Here is a tiny trained network, its code and every weight. The questions are about switching its units off for an input and a target symbol, where a switched-off unit gives its printed mean instead of its output.

import numpy as np


def w(rows, s, z=0):
    codes = np.array(rows[::2]) - 128.0
    scale = np.full(codes.shape[1], s)
    scale[-1] = z or s
    return codes * scale


def norm(h):
    return h / np.sqrt((h * h).mean(-1, keepdims=True) + 1e-5)


def f(y):
    return np.maximum(y, 0)


def softmax(a):
    e = np.exp(a - a.max(-1, keepdims=True))
    return e / e.sum(-1, keepdims=True)


def log_softmax(a):
    a = a - a.max(-1, keepdims=True)
    return a - np.log(np.exp(a).sum(-1, keepdims=True))


def net(x, mask):
    ids = ['ΛΣαδεω'.index(c) for c in x.split()]
    T = len(ids)
    res = E[ids] + P[:T]
    r = norm(res)
    for j in range(2):
        rows = slice(2 * j, 2 * j + 2)
        q, k, v = (r @ M[0][rows].T for M in (Q, K, V))
        z = softmax(np.where(np.tri(T) > 0, q @ k.T / 2**0.5, -1e9)) @ v
        o = O[0][rows]
        res = res + np.where(mask[j], z, o[:, -1]) @ o[:, :-1]
    y = f(norm(res) @ A[0][:, :-1].T + A[0][:, -1])
    res = res + np.where(mask[2:10], y, B[0][:, -1]) @ B[0][:, :-1]
    return log_softmax(norm(res)[-1] @ U[:, :-1].T + U[:, -1])


Q, K, V, O, A, B = {}, {}, {}, {}, {}, {}
E = w([
[166,109,121,140,133,122,151],'Λ',
[156,95,110,119,113,144,144],'Σ',
[156,100,113,134,148,136,123],'α',
[152,112,107,134,112,104,118],'δ',
[83,190,253,130,91,129,65],'ε',
[139,127,131,91,147,96,136],'ω',
],0.0059)
P = w([
[37,108,70,159,163,168,250],'0',
[46,119,69,148,155,157,184],'1',
[43,122,80,136,155,149,157],'2',
[72,113,106,147,143,156,145],'3',
[90,128,114,143,124,153,132],'4',
[111,112,138,143,122,147,116],'5',
[124,127,151,138,101,143,102],'6',
[134,128,172,141,96,141,89],'7',
[148,124,188,152,88,145,89],'8',
[142,124,202,158,80,149,96],'9',
],0.002)
Q[0] = w([
[200,63,125,159,60,88,116],'H1',
[94,140,134,123,187,173,154],'H1',
[144,71,91,154,98,93,111],'H2',
[3,250,166,62,128,91,141],'H2',
],0.0066)
K[0] = w([
[147,162,250,110,121,135,25],'H1',
[112,74,3,156,153,110,150],'H1',
[154,157,241,107,147,100,110],'H2',
[121,101,26,145,176,166,221],'H2',
],0.0043)
V[0] = w([
[76,147,162,142,78,167,138],'H1',
[105,107,116,213,144,236,140],'H1',
[132,110,76,160,84,3,82],'H2',
[123,119,124,241,55,157,98],'H2',
],0.0028)
O[0] = w([
[86,80,124,130,100,92,165,84],'H1',
[139,127,136,182,60,134,41,175],'H1',
[30,76,2,148,140,76,125,252],'H2',
[106,107,129,247,75,174,193,186],'H2',
],0.0034,0.0014)
A[0] = w([
[109,105,77,122,139,115,98,180],'N1',
[62,126,93,184,100,114,130,47],'N2',
[116,131,202,143,99,138,210,252],'N3',
[147,105,143,114,97,105,156,151],'N4',
[157,144,122,147,84,173,121,82],'N5',
[147,144,177,165,162,202,131,152],'N6',
[98,129,92,3,199,86,145,113],'N7',
[140,92,103,126,150,150,105,180],'N8',
],0.0044,0.0014)
B[0] = w([
[104,131,169,149,143,110,192,253],'N1',
[110,65,152,173,82,118,191,228],'N2',
[78,183,59,116,166,113,39,190],'N3',
[74,136,104,126,152,143,133,178],'N4',
[156,128,199,79,188,145,151,167],'N5',
[182,145,145,97,84,103,106,179],'N6',
[120,142,180,4,207,56,134,221],'N7',
[93,148,139,123,93,105,160,232],'N8',
],0.0039,0.0027)
U = w([
[158,203,23,180,189,129,81,11],'Λ',
[111,126,55,76,110,238,115,16],'Σ',
[253,121,185,140,101,175,141,99],'α',
[72,55,97,214,91,112,201,221],'δ',
[48,203,180,153,87,151,41,137],'ε',
[108,130,146,29,211,58,142,171],'ω',
],0.0048,0.0011)

Each question gives the input, a string of symbols that net reads in full, and the target symbol t.
The units are the heads (2 rows each of Q, K, V and O) and the neurons (one row each of A and B). Each row of codes is followed by its name. A weight is (code - 128) times the scale printed after its matrix; where a second scale follows, it is the last column's (O, A, B and U).
mask holds one flag per unit, heads first, then neurons. A switched-off unit (its flag False) gives its mean, the last column of its rows in O or B, instead of its output. The means were averaged over made-up inputs and are rounded, as every weight is.
A unit's drop is (log p(t) with every unit on - log p(t) with that unit switched off) / (log p(t) with every unit on - log p(t) with every unit switched off).
The circuit of an input: a set's keep is (log p(t) with only the set's units on - log p(t) with every unit switched off) / (log p(t) with every unit on - log p(t) with every unit switched off). Starting from all 10 units, units are removed one at a time, each time the one whose removal leaves the highest keep (on an exact tie, the one counted first), for as long as the keep stays at least 0.8.
circuit, biggest first: the units of the circuit, biggest drop first
unit that matters most: the unit with the biggest drop
top k neurons: the k neurons with the biggest drops, biggest first
heads that matter: for each layer, one digit per head in row order, 1 if its drop is at least 0.15 and else 0, layers parted by /
drop of u: that unit's drop, to one decimal
input δ α α Σ, target α: heads that matter : 11
input δ Λ α δ ω δ, target ω: unit that matters most : H2
input ε Λ Λ Σ, target Σ: circuit, biggest first : H2; N3; N1
input ε δ α, target α: top 2 neurons : N6; N7
input δ α δ ω δ Σ, target ω: top 2 neurons : N7; N2
input ω α ω ω Σ Σ, target ω: heads that matter : 01
input ω δ α ω α Λ Λ, target α: heads that matter : 10
input δ δ δ ω Σ Λ, target ω: heads that matter : 01
input δ Λ α Λ, target α: heads that matter : 11
input δ δ ε ω δ δ α α δ Λ, target Λ: top 3 neurons : N3; N2; N7
input Λ α Σ Σ, target α: top 3 neurons : N5; N7; N6
input α ω ω Λ δ ε δ ω Λ, target Λ: top 2 neurons : N3; N7
input Λ α ω Σ ε δ Σ, target Σ: drop of N3 : 0.6
input α ε δ Λ Σ δ α, target α: top neuron : N7
input Σ δ δ δ δ δ ω Λ α, target ω: drop of H1 : 0.3
input α δ δ δ ω δ Σ α ω α, target ω: drop of H2 : 1.7
